Below is a small trained network, with its code and all its weights. Each question gives an input and a class and asks what happens when units are switched off, that is, made to give their printed mean instead of their output.

import numpy as np


def w(rows, s, z=0):
    codes = np.array(rows[::2]) - 128.0
    scale = np.full(codes.shape[1], s)
    scale[-1] = z or s
    return codes * scale


def norm(h):
    return h / np.sqrt((h * h).mean(-1, keepdims=True) + 1e-5)


def f(y):
    return y / 2 * (1 + np.tanh(0.7978845608 * (y + 0.044715 * y**3)))


def log_softmax(a):
    a = a - a.max(-1, keepdims=True)
    return a - np.log(np.exp(a).sum(-1, keepdims=True))


def net(x, mask):
    res = np.array(x, float).reshape(1, 5) / 4 @ E
    u = 0
    for l in range(3):
        y = f(norm(res) @ A[l][:, :-1].T + A[l][:, -1])
        res = res + np.where(mask[u : u + 5], y, B[l][:, -1]) @ B[l][:, :-1]
        u += 5
    return log_softmax(norm(res)[-1] @ U[:, :-1].T + U[:, -1])


A, B = {}, {}
E = w([
[221,60,98,87,94,116],'x0',
[91,123,71,180,3,161],'x1',
[89,53,165,112,119,138],'x2',
[128,133,131,120,127,134],'x3',
[176,157,249,142,77,68],'x4',
],0.006)
A[0] = w([
[165,191,113,120,131,148,161],'L0N0',
[200,102,122,142,129,153,30],'L0N1',
[198,215,44,171,139,67,6],'L0N2',
[156,80,85,145,167,120,159],'L0N3',
[59,2,171,112,120,115,15],'L0N4',
],0.0093,0.0023)
B[0] = w([
[123,100,158,119,128,154,194],'L0N0',
[92,119,138,99,121,81,156],'L0N1',
[112,77,211,89,90,245,252],'L0N2',
[110,104,101,124,153,98,208],'L0N3',
[148,128,184,104,100,245,248],'L0N4',
],0.013,0.0024)
A[1] = w([
[192,106,84,70,73,109,91],'L1N0',
[100,143,89,148,11,122,5],'L1N1',
[39,181,146,140,130,117,84],'L1N2',
[114,219,128,160,140,174,80],'L1N3',
[150,117,180,204,54,74,79],'L1N4',
],0.012,0.0029)
B[1] = w([
[39,97,174,159,75,94,208],'L1N0',
[185,95,114,254,248,170,254],'L1N1',
[129,79,136,138,65,94,183],'L1N2',
[100,57,157,96,101,107,187],'L1N3',
[153,211,85,63,98,106,250],'L1N4',
],0.012,0.0044)
A[2] = w([
[138,209,151,135,91,114,35],'L2N0',
[39,110,25,158,120,156,1],'L2N1',
[100,39,133,140,90,59,180],'L2N2',
[146,163,38,64,157,153,217],'L2N3',
[164,100,166,115,245,60,33],'L2N4',
],0.012,0.0011)
B[2] = w([
[113,80,79,9,239,109,195],'L2N0',
[235,198,163,12,133,66,249],'L2N1',
[6,190,104,187,131,92,253],'L2N2',
[132,167,207,95,79,29,166],'L2N3',
[179,139,50,255,118,187,236],'L2N4',
],0.0091,0.004)
U = w([
[137,85,186,90,102,227,254],'0',
[187,118,90,244,169,143,38],'1',
[173,168,114,35,148,50,4],'2',
[27,117,137,166,89,76,182],'3',
],0.011,0.00056)

Each question gives the input, the list of numbers given to net, and the class t.
The units are the neurons (one row each of A and B). Each row of codes is followed by its name. A weight is (code - 128) times the scale printed after its matrix; where a second scale follows, it is the last column's (A, B and U).
mask holds one flag per neuron, layer by layer. A switched-off neuron (its flag False) gives its mean, the last column of its row in B, instead of its output. The means were averaged over made-up inputs and are rounded, as every weight is.
A unit's drop is (log p(t) with every unit on - log p(t) with that unit switched off) / (log p(t) with every unit on - log p(t) with every unit switched off).
The circuit of an input: a set's keep is (log p(t) with only the set's units on - log p(t) with every unit switched off) / (log p(t) with every unit on - log p(t) with every unit switched off). Starting from the 12 units with the biggest drops (on a tie, the unit counted first), units are removed one at a time, each time the one whose removal leaves the highest keep (on an exact tie, the one counted first), for as long as the keep stays at least 0.8.
circuit, biggest first: the units of the circuit, biggest drop first
top k neurons: the k neurons with the biggest drops, biggest first
top k neurons in layer l: the k neurons of layer l with the biggest drops, biggest first
drop of u: that unit's drop, to one decimal
input [-5,-5,-2,-4,-8], class 2: circuit, biggest first : [L2N1]
input [-1,-7,5,3,-8], class 2: top 2 neurons : [L1N1 L2N3]
input [8,-5,-1,2,-1], class 3: circuit, biggest first : [L1N0 L2N2]
input [3,-8,0,-3,-7], class 1: top 2 neurons : [L2N4 L1N4]
input [-7,3,4,-4,-8], class 2: top 2 neurons : [L2N1 L1N0]
input [-2,-4,-6,3,6], class 0: top 2 neurons : [L0N2 L1N1]
input [-2,-3,-5,-5,-7], class 2: top 3 neurons : [L1N1 L0N4 L2N3]
input [2,3,-7,-1,-8], class 2: top 2 neurons in layer 2 : [L2N1 L2N3]
input [3,4,-7,-8,7], class 0: top 2 neurons : [L0N2 L2N1]
input [-7,-3,-5,7,5], class 3: circuit, biggest first : [L1N3 L1N2 L2N2]
input [7,7,3,-6,1], class 1: top 4 neurons : [L1N1 L1N3 L0N2 L1N2]
input [-7,1,2,3,8], class 2: top 3 neurons : [L1N4 L2N0 L1N0]
input [0,-4,-8,-7,8], class 0: top 2 neurons : [L0N2 L0N0]
input [4,-5,-3,-8,-1], class 1: circuit, biggest first : [L2N4]
input [-2,3,4,-1,6], class 2: top 2 neurons : [L1N4 L0N2]
input [-8,-2,-4,0,-5], class 3: top 3 neurons : [L1N3 L1N2 L2N2]
input [5,-8,-2,-8,7], class 1: top 2 neurons : [L2N4 L2N1]
input [7,6,-1,-6,-4], class 3: top 2 neurons : [L1N0 L2N2]
input [6,-3,-5,-1,3], class 3: top 3 neurons : [L0N4 L1N0 L0N1]
input [-5,3,8,-2,-4], class 0: circuit, biggest first : [L0N4]
input [8,2,4,2,-7], class 3: top 3 neurons in layer 1 : [L1N0 L1N4 L1N1]
input [3,-2,-6,-1,-8], class 2: top 2 neurons in layer 0 : [L0N4 L0N3]
input [-4,4,-2,-7,1], class 1: top 2 neurons in layer 1 : [L1N1 L1N0]
input [5,-3,2,7,-6], class 2: drop of L2N1 : 1.8
input [2,-8,-7,3,2], class 1: drop of L2N1 : 0.1
input [1,-7,-8,4,-7], class 0: drop of L1N4 : 0.7
input [8,-3,-5,0,-6], class 3: circuit, biggest first : [L1N0]
input [4,0,-7,-7,1], class 0: drop of L0N2 : 1.5
